Below is a small trained network, with its code and all its weights. Each question gives an input and a class and asks what happens when units are switched off, that is, made to give their printed mean instead of their output.

import numpy as np


def w(rows, s, z=0):
    codes = np.array(rows[::2]) - 128.0
    scale = np.full(codes.shape[1], s)
    scale[-1] = z or s
    return codes * scale


def norm(h):
    return h / np.sqrt((h * h).mean(-1, keepdims=True) + 1e-5)


def f(y):
    return y / 2 * (1 + np.tanh(0.7978845608 * (y + 0.044715 * y**3)))


def log_softmax(a):
    a = a - a.max(-1, keepdims=True)
    return a - np.log(np.exp(a).sum(-1, keepdims=True))


def net(x, mask):
    res = np.array(x, float).reshape(1, 2) / 4 @ E
    u = 0
    for l in range(2):
        y = f(norm(res) @ A[l][:, :-1].T + A[l][:, -1])
        res = res + np.where(mask[u : u + 11], y, B[l][:, -1]) @ B[l][:, :-1]
        u += 11
    return log_softmax(norm(res)[-1] @ U[:, :-1].T + U[:, -1])


A, B = {}, {}
E = w([
[96,139,162,179,135,251,187,130],'x0',
[108,92,184,137,161,91,190,210],'x1',
],0.0016)
A[0] = w([
[151,94,116,109,190,105,123,206,179],'0.n0',
[138,167,83,143,142,112,83,101,253],'0.n1',
[92,91,163,159,184,161,146,112,22],'0.n2',
[86,133,147,170,110,251,163,144,223],'0.n3',
[105,147,144,157,137,134,140,168,114],'0.n4',
[153,116,172,127,118,98,109,175,134],'0.n5',
[138,163,82,98,91,140,89,79,219],'0.n6',
[94,127,136,135,133,98,187,192,227],'0.n7',
[145,134,153,47,140,81,122,87,152],'0.n8',
[158,43,104,174,136,51,75,117,213],'0.n9',
[82,139,142,100,152,130,110,114,66],'0.n10',
],0.0023,0.0008)
B[0] = w([
[92,51,89,135,186,222,67,154,183],'0.n0',
[149,104,121,229,205,203,115,241,193],'0.n1',
[187,174,140,87,28,69,98,110,121],'0.n2',
[201,187,100,221,74,92,67,225,252],'0.n3',
[225,116,4,127,109,44,106,167,134],'0.n4',
[62,134,67,207,196,119,165,113,152],'0.n5',
[62,87,80,137,247,154,177,181,202],'0.n6',
[153,169,39,148,155,180,70,106,199],'0.n7',
[101,135,102,177,66,170,200,190,169],'0.n8',
[140,145,111,189,58,231,133,203,210],'0.n9',
[86,91,152,103,53,131,145,117,111],'0.n10',
],0.0014)
A[1] = w([
[116,97,117,45,119,53,77,124,146],'1.n0',
[76,120,81,169,131,188,103,199,211],'1.n1',
[113,103,216,98,143,81,233,161,245],'1.n2',
[160,115,71,64,157,66,113,126,99],'1.n3',
[68,154,172,121,111,194,179,118,68],'1.n4',
[125,126,134,93,11,134,70,5,139],'1.n5',
[159,181,106,108,69,151,118,34,178],'1.n6',
[134,123,125,30,103,33,112,102,81],'1.n7',
[223,188,140,136,115,115,78,138,160],'1.n8',
[91,141,117,75,133,161,102,25,3],'1.n9',
[97,131,178,165,101,203,174,91,55],'1.n10',
],0.0031,0.00047)
B[1] = w([
[196,186,190,140,55,201,169,82,169],'1.n0',
[140,113,183,106,126,89,163,73,254],'1.n1',
[35,140,6,125,193,173,7,66,161],'1.n2',
[154,187,198,130,86,125,163,149,178],'1.n3',
[192,151,134,116,62,46,112,113,122],'1.n4',
[89,53,168,118,175,60,154,198,139],'1.n5',
[69,121,102,143,190,113,120,177,157],'1.n6',
[174,195,175,213,94,249,210,107,136],'1.n7',
[80,78,141,82,157,151,165,70,171],'1.n8',
[69,103,95,187,172,109,102,227,116],'1.n9',
[201,183,156,79,66,112,147,143,144],'1.n10',
],0.0023,0.0021)
U = w([
[240,238,191,173,32,174,175,155,175],'0',
[16,115,23,166,251,143,49,191,173],'1',
[162,26,176,33,156,42,184,9,131],'2',
[44,134,105,38,26,93,109,139,5],'3',
[54,140,117,1,40,111,95,150,1],'4',
],0.0082,0.0074)

Each question gives the input, the list of numbers given to net, and the class t.
The units are the neurons (one row each of A and B). Each row of codes is followed by its name. A weight is (code - 128) times the scale printed after its matrix; where a second scale follows, it is the last column's (A, B and U).
mask holds one flag per neuron, layer by layer. A switched-off neuron (its flag False) gives its mean, the last column of its row in B, instead of its output. The means were averaged over made-up inputs and are rounded, as every weight is.
A unit's drop is (log p(t) with every unit on - log p(t) with that unit switched off) / (log p(t) with every unit on - log p(t) with every unit switched off).
The circuit of an input: a set's keep is (log p(t) with only the set's units on - log p(t) with every unit switched off) / (log p(t) with every unit on - log p(t) with every unit switched off). Starting from the 12 units with the biggest drops (on a tie, the unit counted first), units are removed one at a time, each time the one whose removal leaves the highest keep (on an exact tie, the one counted first), for as long as the keep stays at least 0.8.
circuit, biggest first: the units of the circuit, biggest drop first
unit that matters most: the unit with the biggest drop
top k neurons: the k neurons with the biggest drops, biggest first
k most important neurons of layer l: the k neurons of layer l with the biggest drops, biggest first
drop when u is switched off: that unit's drop, to one decimal
input [-7,5], class 0: circuit, biggest first -> 1.n0, 1.n7
input [-2,-1], class 2: unit that matters most -> 1.n1
input [3,-1], class 2: 3 most important neurons of layer 0 -> 0.n9, 0.n8, 0.n3
input [4,-5], class 1: top 2 neurons -> 1.n6, 1.n0
input [2,-3], class 2: top 4 neurons -> 1.n2, 0.n7, 0.n3, 0.n6
input [-2,-3], class 2: 2 most important neurons of layer 0 -> 0.n1, 0.n6
input [1,-1], class 2: top 2 neurons -> 1.n2, 1.n8
input [3,-5], class 1: 2 most important neurons of layer 1 -> 1.n0, 1.n6
input [3,3], class 2: top 4 neurons -> 1.n7, 0.n9, 0.n7, 1.n0
input [0,-3], class 2: top 3 neurons -> 0.n1, 1.n1, 0.n6
input [2,-2], class 2: top 2 neurons -> 1.n2, 1.n8
input [1,1], class 2: top 2 neurons -> 1.n8, 1.n2
input [-3,7], class 1: drop when 1.n2 is switched off -> 1.4
input [1,-3], class 2: drop when 1.n1 is switched off -> 0.4
input [1,5], class 1: drop when 1.n2 is switched off -> 0.6
input [1,-8], class 1: drop when 1.n10 is switched off -> 0.0
input [0,2], class 2: top neuron -> 1.n7
